Below are the code and all the weights of a small trained network. Each question names an input and a class and asks about switching units off, where a switched-off unit gives its printed mean instead of its output.

import numpy as np


def w(rows, s, z=0):
    codes = np.array(rows[::2]) - 128.0
    scale = np.full(codes.shape[1], s)
    scale[-1] = z or s
    return codes * scale


def norm(h):
    return h / np.sqrt((h * h).mean(-1, keepdims=True) + 1e-5)


def f(y):
    return np.maximum(y, 0)


def log_softmax(a):
    a = a - a.max(-1, keepdims=True)
    return a - np.log(np.exp(a).sum(-1, keepdims=True))


def net(x, mask):
    res = np.array(x, float).reshape(1, 2) / 4 @ E
    u = 0
    for l in range(3):
        y = f(norm(res) @ A[l][:, :-1].T + A[l][:, -1])
        res = res + np.where(mask[u : u + 13], y, B[l][:, -1]) @ B[l][:, :-1]
        u += 13
    return log_softmax(norm(res)[-1] @ U[:, :-1].T + U[:, -1])


A, B = {}, {}
E = w([
[140,152,6,168,182],'x0',
[110,92,159,123,2],'x1',
],0.0068)
A[0] = w([
[69,171,173,200,93,66],'0.n1',
[113,42,134,138,71,23],'0.n2',
[93,158,208,107,137,172],'0.n3',
[107,106,218,61,119,82],'0.n4',
[113,170,193,110,164,5],'0.n5',
[88,52,141,129,38,193],'0.n6',
[182,118,186,220,76,79],'0.n7',
[99,195,206,92,222,53],'0.n8',
[205,155,163,68,160,118],'0.n9',
[100,192,128,171,140,162],'0.n10',
[195,65,155,100,48,154],'0.n11',
[154,147,130,69,106,74],'0.n12',
[254,126,223,231,155,97],'0.n13',
],0.0075,0.0022)
B[0] = w([
[152,137,115,245,101,157],'0.n1',
[81,73,149,124,96,187],'0.n2',
[135,254,52,118,129,211],'0.n3',
[106,183,71,173,166,231],'0.n4',
[168,12,175,154,89,165],'0.n5',
[196,109,136,119,194,253],'0.n6',
[81,78,106,117,176,177],'0.n7',
[174,68,139,115,183,211],'0.n8',
[167,102,170,117,221,175],'0.n9',
[182,81,145,217,207,168],'0.n10',
[198,122,142,91,141,229],'0.n11',
[79,131,110,155,131,142],'0.n12',
[64,175,129,150,59,168],'0.n13',
],0.0044,0.0056)
A[1] = w([
[218,115,68,78,204,190],'1.n1',
[137,176,158,104,143,46],'1.n2',
[96,213,91,217,105,152],'1.n3',
[169,63,149,121,153,65],'1.n4',
[70,127,38,101,114,7],'1.n5',
[180,116,47,88,166,137],'1.n6',
[237,183,84,106,133,24],'1.n7',
[119,92,151,184,1,235],'1.n8',
[221,76,150,35,167,51],'1.n9',
[162,43,85,137,81,104],'1.n10',
[80,216,203,207,113,73],'1.n11',
[118,28,116,51,146,93],'1.n12',
[161,99,118,141,170,80],'1.n13',
],0.0079,0.0017)
B[1] = w([
[135,152,182,103,41,254],'1.n1',
[47,168,41,182,172,145],'1.n2',
[120,201,189,57,115,161],'1.n3',
[91,121,71,114,98,168],'1.n4',
[126,254,132,218,166,146],'1.n5',
[90,125,184,91,119,207],'1.n6',
[217,121,169,75,53,182],'1.n7',
[87,119,114,186,205,182],'1.n8',
[115,138,94,156,96,201],'1.n9',
[189,120,154,109,215,175],'1.n10',
[28,231,75,138,89,141],'1.n11',
[175,166,153,153,142,152],'1.n12',
[135,173,119,101,69,179],'1.n13',
],0.0049,0.0086)
A[2] = w([
[126,187,91,182,93,20],'2.n1',
[57,244,144,237,87,103],'2.n2',
[126,80,173,157,107,217],'2.n3',
[163,111,131,135,174,69],'2.n4',
[101,208,107,223,149,185],'2.n5',
[144,140,173,113,230,253],'2.n6',
[177,69,154,197,216,151],'2.n7',
[165,149,127,116,185,99],'2.n8',
[160,111,171,100,79,73],'2.n9',
[69,119,91,137,41,137],'2.n10',
[154,28,137,221,155,18],'2.n11',
[16,119,160,97,119,94],'2.n12',
[159,95,86,130,255,152],'2.n13',
],0.008,0.0023)
B[2] = w([
[109,147,153,155,172,170],'2.n1',
[100,202,66,192,207,238],'2.n2',
[146,157,73,80,172,174],'2.n3',
[198,110,171,152,120,164],'2.n4',
[61,168,147,225,208,223],'2.n5',
[114,37,141,210,78,253],'2.n6',
[115,7,173,226,49,216],'2.n7',
[99,3,67,122,139,198],'2.n8',
[159,161,86,90,86,177],'2.n9',
[166,162,78,172,224,144],'2.n10',
[202,50,115,183,122,184],'2.n11',
[108,130,35,218,220,145],'2.n12',
[153,57,183,136,61,208],'2.n13',
],0.0052,0.0058)
U = w([
[215,14,174,228,77,252],'0',
[97,219,99,254,195,253],'1',
[206,165,161,119,56,252],'2',
[49,87,133,121,135,3],'3',
[84,115,51,32,180,3],'4',
[45,118,107,37,112,3],'5',
],0.0091,0.0033)

Each question gives the input, the list of numbers given to net, and the class t.
The units are the neurons (one row each of A and B). Each row of codes is followed by its name. A weight is (code - 128) times the scale printed after its matrix; where a second scale follows, it is the last column's (A, B and U).
mask holds one flag per neuron, layer by layer. A switched-off neuron (its flag False) gives its mean, the last column of its row in B, instead of its output. The means were averaged over made-up inputs and are rounded, as every weight is.
A unit's drop is (log p(t) with every unit on - log p(t) with that unit switched off) / (log p(t) with every unit on - log p(t) with every unit switched off).
unit that matters most: the unit with the biggest drop
top k neurons: the k neurons with the biggest drops, biggest first
top k neurons in layer l: the k neurons of layer l with the biggest drops, biggest first
drop of u: that unit's drop, to one decimal
input [2,1], class 2: top 2 neurons -> [0.n2, 0.n13]
input [-8,-4], class 1: unit that matters most -> 0.n3
input [1,-3], class 2: top 2 neurons -> [1.n1, 0.n4]
input [0,-3], class 2: top 2 neurons -> [1.n1, 1.n8]
input [8,-8], class 0: top 3 neurons in layer 2 -> [2.n13, 2.n2, 2.n6]
input [-6,-4], class 1: top 2 neurons in layer 0 -> [0.n13, 0.n3]
input [3,1], class 2: top 2 neurons in layer 0 -> [0.n2, 0.n4]
input [-3,2], class 2: top 3 neurons -> [0.n6, 0.n11, 1.n7]
input [3,3], class 2: top 4 neurons in layer 0 -> [0.n6, 0.n13, 0.n5, 0.n1]
input [-8,7], class 1: top 3 neurons in layer 1 -> [1.n8, 1.n7, 1.n11]
input [-4,0], class 1: top 2 neurons in layer 1 -> [1.n2, 1.n11]
input [2,-3], class 2: top 2 neurons in layer 0 -> [0.n4, 0.n7]
input [1,-4], class 0: top 2 neurons in layer 0 -> [0.n10, 0.n11]
input [-5,3], class 1: unit that matters most -> 0.n4
input [1,-1], class 2: top 2 neurons in layer 0 -> [0.n2, 0.n7]
input [-3,1], class 2: drop of 1.n8 -> 0.1
input [-2,2], class 2: drop of 0.n6 -> 0.7
input [-2,3], class 2: drop of 0.n6 -> 1.5
